Here is a tiny trained network, its code and every weight. The questions are about switching its units off for an input and a class, where a switched-off unit gives its printed mean instead of its output.

import numpy as np


def w(rows, s, z=0):
    codes = np.array(rows[::2]) - 128.0
    scale = np.full(codes.shape[1], s)
    scale[-1] = z or s
    return codes * scale


def norm(h):
    return h / np.sqrt((h * h).mean(-1, keepdims=True) + 1e-5)


def f(y):
    return y / 2 * (1 + np.tanh(0.7978845608 * (y + 0.044715 * y**3)))


def log_softmax(a):
    a = a - a.max(-1, keepdims=True)
    return a - np.log(np.exp(a).sum(-1, keepdims=True))


def net(x, mask):
    res = np.array(x, float).reshape(1, 6) / 4 @ E
    u = 0
    for l in range(4):
        y = f(norm(res) @ A[l][:, :-1].T + A[l][:, -1])
        res = res + np.where(mask[u : u + 4], y, B[l][:, -1]) @ B[l][:, :-1]
        u += 4
    return log_softmax(norm(res)[-1] @ U[:, :-1].T + U[:, -1])


A, B = {}, {}
E = w([
[123,123,126,131,127,128,125,125,124,127,130],'x0',
[77,207,118,187,118,102,159,133,253,93,170],'x1',
[198,162,82,134,159,49,164,2,95,188,123],'x2',
[139,140,135,126,122,133,130,133,129,141,130],'x3',
[122,160,93,76,160,149,151,146,70,91,169],'x4',
[122,125,129,122,135,124,126,127,128,125,126],'x5',
],0.007)
A[0] = w([
[104,124,170,224,61,120,113,131,141,132,40,255],'0.n1',
[135,35,132,78,85,165,97,206,46,132,32,64],'0.n2',
[195,115,110,107,157,150,118,2,115,135,60,111],'0.n3',
[162,137,98,101,238,194,152,141,48,98,163,33],'0.n4',
],0.0051,0.0038)
B[0] = w([
[162,126,116,106,136,166,83,111,150,107,67,254],'0.n1',
[222,88,95,97,135,80,163,143,174,95,177,242],'0.n2',
[146,132,192,230,166,116,56,128,75,255,91,215],'0.n3',
[148,167,74,88,113,217,94,101,147,144,188,169],'0.n4',
],0.0078,0.0047)
A[1] = w([
[79,122,140,124,130,139,170,188,121,118,200,30],'1.n1',
[122,191,89,187,145,50,152,3,143,165,155,4],'1.n2',
[157,70,167,154,129,55,141,126,167,131,98,103],'1.n3',
[138,147,146,150,171,123,118,157,86,178,155,251],'1.n4',
],0.0072,0.0031)
B[1] = w([
[151,181,95,161,140,1,120,161,102,168,185,156],'1.n1',
[195,63,104,29,99,176,106,209,137,89,205,254],'1.n2',
[159,115,99,113,109,171,41,141,222,170,124,178],'1.n3',
[24,178,160,156,153,119,188,68,118,100,126,199],'1.n4',
],0.0072,0.0057)
A[2] = w([
[225,113,91,27,90,149,109,129,203,199,165,33],'2.n1',
[172,135,152,81,152,52,191,116,127,94,172,4],'2.n2',
[2,239,90,150,97,64,218,187,82,81,143,90],'2.n3',
[40,115,190,159,120,167,187,82,211,79,45,72],'2.n4',
],0.0052,0.0033)
B[2] = w([
[131,47,113,163,85,164,86,173,203,30,132,254],'2.n1',
[146,102,174,92,14,131,169,180,49,90,185,132],'2.n2',
[145,120,196,240,255,167,51,127,126,120,159,183],'2.n3',
[71,173,169,25,110,103,130,163,54,105,120,158],'2.n4',
],0.0085,0.005)
A[3] = w([
[95,170,98,113,181,85,242,80,5,128,196,2],'3.n1',
[195,128,140,67,141,109,197,151,80,114,238,48],'3.n2',
[137,140,91,115,76,142,198,193,87,76,255,77],'3.n3',
[47,220,173,70,117,140,126,151,179,90,71,43],'3.n4',
],0.007,0.0043)
B[3] = w([
[110,177,130,21,1,228,207,62,168,174,58,177],'3.n1',
[66,75,31,58,102,47,210,151,66,134,112,215],'3.n2',
[84,142,129,138,219,10,188,149,46,185,122,253],'3.n3',
[47,191,187,87,31,165,185,64,101,98,93,193],'3.n4',
],0.0081,0.0049)
U = w([
[245,24,88,103,40,196,22,180,228,46,134,254],'0',
[102,75,41,37,192,20,227,224,27,69,214,186],'1',
[30,222,243,62,17,214,121,115,163,22,48,27],'2',
[48,240,201,220,232,140,87,203,103,42,222,50],'3',
[244,126,214,226,166,46,39,20,61,254,33,26],'4',
[140,175,85,22,54,170,224,32,23,214,71,143],'5',
],0.0086,0.0034)

Each question gives the input, the list of numbers given to net, and the class t.
The units are the neurons (one row each of A and B). Each row of codes is followed by its name. A weight is (code - 128) times the scale printed after its matrix; where a second scale follows, it is the last column's (A, B and U).
mask holds one flag per neuron, layer by layer. A switched-off neuron (its flag False) gives its mean, the last column of its row in B, instead of its output. The means were averaged over made-up inputs and are rounded, as every weight is.
A unit's drop is (log p(t) with every unit on - log p(t) with that unit switched off) / (log p(t) with every unit on - log p(t) with every unit switched off).
The circuit of an input: a set's keep is (log p(t) with only the set's units on - log p(t) with every unit switched off) / (log p(t) with every unit on - log p(t) with every unit switched off). Starting from the 12 units with the biggest drops (on a tie, the unit counted first), units are removed one at a time, each time the one whose removal leaves the highest keep (on an exact tie, the one counted first), for as long as the keep stays at least 0.8.
circuit, biggest first: the units of the circuit, biggest drop first
most important unit: the unit with the biggest drop
k most important neurons: the k neurons with the biggest drops, biggest first
k most important neurons of layer l: the k neurons of layer l with the biggest drops, biggest first
drop when u is switched off: that unit's drop, to one decimal
input [-4,-1,5,-8,8,4], class 5: circuit, biggest first -> [3.n1]
input [3,-4,2,-8,8,4], class 5: circuit, biggest first -> [3.n1; 1.n2]
input [1,4,8,-1,-2,3], class 0: 2 most important neurons -> [1.n2; 2.n1]
input [-4,1,-6,6,6,0], class 3: 2 most important neurons -> [2.n3; 1.n2]
input [-1,-1,2,6,7,4], class 5: 2 most important neurons -> [1.n2; 0.n4]
input [6,1,-4,8,-3,4], class 2: 4 most important neurons -> [1.n2; 0.n2; 3.n4; 2.n4]
input [-4,2,-4,4,6,-4], class 3: circuit, biggest first -> [2.n3; 1.n2]
input [2,0,-7,-7,1,-1], class 1: 2 most important neurons -> [1.n4; 0.n3]
input [2,5,-8,5,5,0], class 3: 2 most important neurons -> [2.n3; 1.n1]
input [3,1,-3,3,6,2], class 3: 2 most important neurons -> [2.n3; 1.n2]
input [-5,1,-8,-5,4,-3], class 3: 2 most important neurons -> [1.n2; 2.n3]
input [1,5,-1,4,8,-6], class 3: circuit, biggest first -> [2.n3; 1.n2]
input [-8,-8,2,1,7,3], class 5: 4 most important neurons -> [1.n2; 3.n1; 1.n4; 0.n3]
input [6,6,1,-1,0,2], class 0: most important unit -> 1.n4
input [-5,-3,-8,-6,1,-1], class 1: 3 most important neurons -> [0.n3; 3.n3; 1.n3]
input [1,3,-7,-1,1,0], class 3: 3 most important neurons -> [1.n1; 2.n3; 1.n3]
input [5,1,-2,-3,0,-3], class 2: 2 most important neurons -> [1.n2; 0.n2]
input [5,0,2,-2,-4,-4], class 4: 2 most important neurons -> [0.n3; 0.n2]
input [5,-2,5,8,8,-3], class 5: 2 most important neurons -> [3.n1; 1.n4]
input [3,5,8,0,-5,0], class 0: circuit, biggest first -> [1.n2]
input [-4,-8,-6,1,1,0], class 1: 2 most important neurons of layer 0 -> [0.n1; 0.n3]
input [-7,-2,2,-7,3,-7], class 5: 2 most important neurons -> [1.n4; 3.n1]
input [-3,-6,2,-6,7,8], class 5: drop when 3.n1 is switched off -> 0.4
input [8,7,-3,1,-3,-8], class 2: drop when 2.n2 is switched off -> 0.0
input [-7,5,6,0,-3,8], class 0: drop when 1.n2 is switched off -> 0.1
input [-6,-5,0,-1,-1,1], class 0: drop when 0.n2 is switched off -> 8.4
input [-6,6,-3,8,-1,3], class 2: most important unit -> 3.n4
